Here is a tiny trained network, its code and every weight. The questions are about switching its units off for an input and a target symbol, where a switched-off unit gives its printed mean instead of its output.

import numpy as np


def w(rows, s, z=0):
    codes = np.array(rows[::2]) - 128.0
    scale = np.full(codes.shape[1], s)
    scale[-1] = z or s
    return codes * scale


def f(y):
    return y / 2 * (1 + np.tanh(0.7978845608 * (y + 0.044715 * y**3)))


def softmax(a):
    e = np.exp(a - a.max(-1, keepdims=True))
    return e / e.sum(-1, keepdims=True)


def log_softmax(a):
    a = a - a.max(-1, keepdims=True)
    return a - np.log(np.exp(a).sum(-1, keepdims=True))


def net(x, mask):
    ids = ['ΓΦβδεζθλμξτψω'.index(c) for c in x.split()]
    T = len(ids)
    res = E[ids] + P[:T]
    u = 0
    for l in range(2):
        q, k, v = (res @ M[l].T for M in (Q, K, V))
        z = softmax(np.where(np.tri(T) > 0, q @ k.T / 4**0.5, -1e9)) @ v
        res = res + np.where(mask[u], z, O[l][:, -1]) @ O[l][:, :-1]
        u += 1
        y = f(res @ A[l][:, :-1].T + A[l][:, -1])
        res = res + np.where(mask[u : u + 12], y, B[l][:, -1]) @ B[l][:, :-1]
        u += 12
    return log_softmax(res[-1] @ U[:, :-1].T + U[:, -1])


Q, K, V, O, A, B = {}, {}, {}, {}, {}, {}
E = w([
[215,186,114,75],'Γ',
[72,55,115,191],'Φ',
[172,139,155,164],'β',
[127,99,168,173],'δ',
[138,114,178,185],'ε',
[189,204,79,120],'ζ',
[115,162,54,152],'θ',
[147,131,95,146],'λ',
[112,171,86,210],'μ',
[93,157,141,105],'ξ',
[215,141,204,144],'τ',
[179,11,179,138],'ψ',
[172,126,11,105],'ω',
],0.012)
P = w([
[21,154,218,101],'0',
[48,156,160,100],'1',
[66,141,184,141],'2',
[93,142,150,151],'3',
[117,143,131,164],'4',
[145,143,122,170],'5',
[168,139,106,183],'6',
[190,138,100,194],'7',
[217,132,98,206],'8',
[236,125,91,212],'9',
[254,124,85,229],'10',
],0.0053)
Q[0] = w([
[254,226,42,189],'L0H1',
[94,127,117,81],'L0H1',
[171,133,84,182],'L0H1',
[125,90,99,94],'L0H1',
],0.028)
K[0] = w([
[235,60,75,250],'L0H1',
[78,117,140,171],'L0H1',
[220,140,84,182],'L0H1',
[115,172,164,176],'L0H1',
],0.017)
V[0] = w([
[62,34,155,177],'L0H1',
[177,98,46,14],'L0H1',
[143,4,29,18],'L0H1',
[142,152,122,136],'L0H1',
],0.0036)
O[0] = w([
[76,61,224,109,68],'L0H1',
[142,86,23,134,72],'L0H1',
[105,2,66,121,3],'L0H1',
[143,151,126,134,153],'L0H1',
],0.0054,0.0024)
A[0] = w([
[121,202,133,97,37],'L0N1',
[107,184,190,154,80],'L0N2',
[85,59,160,111,169],'L0N3',
[48,143,113,28,61],'L0N4',
[25,112,180,117,91],'L0N5',
[237,119,116,186,243],'L0N6',
[151,47,144,160,178],'L0N7',
[133,105,117,112,53],'L0N8',
[145,124,7,44,28],'L0N9',
[179,154,76,134,2],'L0N10',
[75,167,79,254,139],'L0N11',
[223,91,189,45,66],'L0N12',
],0.0098,0.0027)
B[0] = w([
[141,195,131,55,143],'L0N1',
[159,212,76,139,158],'L0N2',
[89,46,117,119,121],'L0N3',
[103,172,87,28,116],'L0N4',
[138,126,36,180,126],'L0N5',
[58,118,209,160,254],'L0N6',
[91,69,202,93,136],'L0N7',
[134,119,149,82,113],'L0N8',
[93,74,101,6,138],'L0N9',
[111,166,195,68,149],'L0N10',
[7,121,103,107,190],'L0N11',
[39,157,191,65,165],'L0N12',
],0.016,0.0081)
Q[1] = w([
[65,157,140,140],'L1H1',
[94,173,119,164],'L1H1',
[55,140,104,157],'L1H1',
[155,60,59,3],'L1H1',
],0.013)
K[1] = w([
[110,140,199,121],'L1H1',
[103,169,164,128],'L1H1',
[77,157,165,74],'L1H1',
[235,98,41,1],'L1H1',
],0.0093)
V[1] = w([
[255,93,119,157],'L1H1',
[105,99,120,68],'L1H1',
[150,106,41,143],'L1H1',
[188,109,182,113],'L1H1',
],0.0089)
O[1] = w([
[176,73,243,145,6],'L1H1',
[135,98,139,65,113],'L1H1',
[1,125,221,122,42],'L1H1',
[247,85,140,120,103],'L1H1',
],0.0068,0.021)
A[1] = w([
[126,206,172,218,249],'L1N1',
[123,207,75,83,139],'L1N2',
[69,98,59,66,213],'L1N3',
[99,166,157,42,120],'L1N4',
[63,117,195,200,115],'L1N5',
[172,165,167,155,65],'L1N6',
[140,130,195,28,100],'L1N7',
[130,128,130,247,2],'L1N8',
[95,52,210,62,83],'L1N9',
[74,26,242,130,109],'L1N10',
[145,94,177,201,192],'L1N11',
[158,254,150,157,98],'L1N12',
],0.0093,0.0055)
B[1] = w([
[140,52,113,69,227],'L1N1',
[178,185,134,72,253],'L1N2',
[174,66,99,165,223],'L1N3',
[92,119,108,84,174],'L1N4',
[80,147,161,87,154],'L1N5',
[162,162,151,132,140],'L1N6',
[121,104,214,148,147],'L1N7',
[63,201,160,168,147],'L1N8',
[73,222,87,121,136],'L1N9',
[231,109,128,129,134],'L1N10',
[138,101,207,76,136],'L1N11',
[83,143,176,249,232],'L1N12',
],0.019,0.02)
U = w([
[120,241,169,73,157],'Γ',
[222,117,125,137,192],'Φ',
[60,146,172,177,89],'β',
[139,180,104,136,175],'δ',
[115,93,115,178,128],'ε',
[79,115,154,125,127],'ζ',
[162,209,116,254,97],'θ',
[198,122,178,57,3],'λ',
[144,138,115,128,176],'μ',
[45,227,47,163,117],'ξ',
[141,79,125,66,152],'τ',
[136,127,196,212,77],'ψ',
[107,112,144,122,175],'ω',
],0.0065,0.005)

Each question gives the input, a string of symbols that net reads in full, and the target symbol t.
The units are the heads (4 rows each of Q, K, V and O) and the neurons (one row each of A and B). Each row of codes is followed by its name. A weight is (code - 128) times the scale printed after its matrix; where a second scale follows, it is the last column's (O, A, B and U).
mask holds one flag per unit, layer by layer, with each layer's heads first. A switched-off unit (its flag False) gives its mean, the last column of its rows in O or B, instead of its output. The means were averaged over made-up inputs and are rounded, as every weight is.
A unit's drop is (log p(t) with every unit on - log p(t) with that unit switched off) / (log p(t) with every unit on - log p(t) with every unit switched off).
The circuit of an input: a set's keep is (log p(t) with only the set's units on - log p(t) with every unit switched off) / (log p(t) with every unit on - log p(t) with every unit switched off). Starting from the 12 units with the biggest drops (on a tie, the unit counted first), units are removed one at a time, each time the one whose removal leaves the highest keep (on an exact tie, the one counted first), for as long as the keep stays at least 0.8.
units of the circuit, in order: the units of the circuit, biggest drop first
most important unit: the unit with the biggest drop
top k neurons: the k neurons with the biggest drops, biggest first
top k neurons in layer l: the k neurons of layer l with the biggest drops, biggest first
input Φ Γ ξ, target θ: most important unit : L1N1
input μ β ψ μ, target Φ: top 4 neurons : L1N12; L0N12; L0N7; L0N11
input Φ ω θ Γ ψ, target λ: top 2 neurons in layer 0 : L0N11; L0N9
input μ ω Γ ε θ β, target β: top 3 neurons : L1N2; L0N6; L1N3
input ζ Γ ψ μ Φ ψ Φ Γ ε Φ ε, target β: units of the circuit, in order : L1N2; L0N6
input μ τ β θ, target θ: units of the circuit, in order : L0N12; L1N1; L1H1
input ε β τ Φ ε, target θ: units of the circuit, in order : L0N12; L1N4
input Γ β ψ ξ Γ Γ Γ τ λ Γ, target Γ: units of the circuit, in order : L1N3; L0N11
input Γ Γ μ β, target ξ: units of the circuit, in order : L0N11; L1H1
input μ τ λ, target θ: top 2 neurons in layer 1 : L1N4; L1N5
input δ ψ μ Γ μ μ μ Γ β μ ε, target ξ: units of the circuit, in order : L0N11; L1H1
input μ μ β, target ξ: units of the circuit, in order : L1H1; L0N11
input ε ω ζ, target τ: units of the circuit, in order : L0H1; L1N12; L0N9
input μ μ Φ ζ τ β, target θ: most important unit : L0N6
input Γ β ε μ μ τ, target ψ: units of the circuit, in order : L0N6; L0N11; L1N2
input ω ε τ Γ ψ μ ζ β, target β: top 3 neurons in layer 0 : L0N6; L0N11; L0N9
input ζ ε ξ Γ τ Γ, target θ: units of the circuit, in order : L1N12; L0N11; L1N1
input δ β Γ Γ θ Γ θ Γ Γ Γ, target λ: top 2 neurons in layer 1 : L1N12; L1N7
input Φ τ β τ β τ μ β τ ξ, target θ: top 2 neurons : L0N6; L1N12
input θ ψ θ μ β Γ Γ μ Φ, target ξ: units of the circuit, in order : L1H1; L0N11
input Γ Γ Φ μ β ε μ μ, target ξ: top 2 neurons : L0N11; L0N9
input μ μ τ Γ μ τ, target ψ: most important unit : L0N6
input Γ λ τ μ μ τ Γ β ε, target β: units of the circuit, in order : L0N6; L1N2; L1N3
input β μ Γ θ Γ ε Γ Γ μ ε Φ, target ξ: top 3 neurons in layer 0 : L0N11; L0N9; L0N10
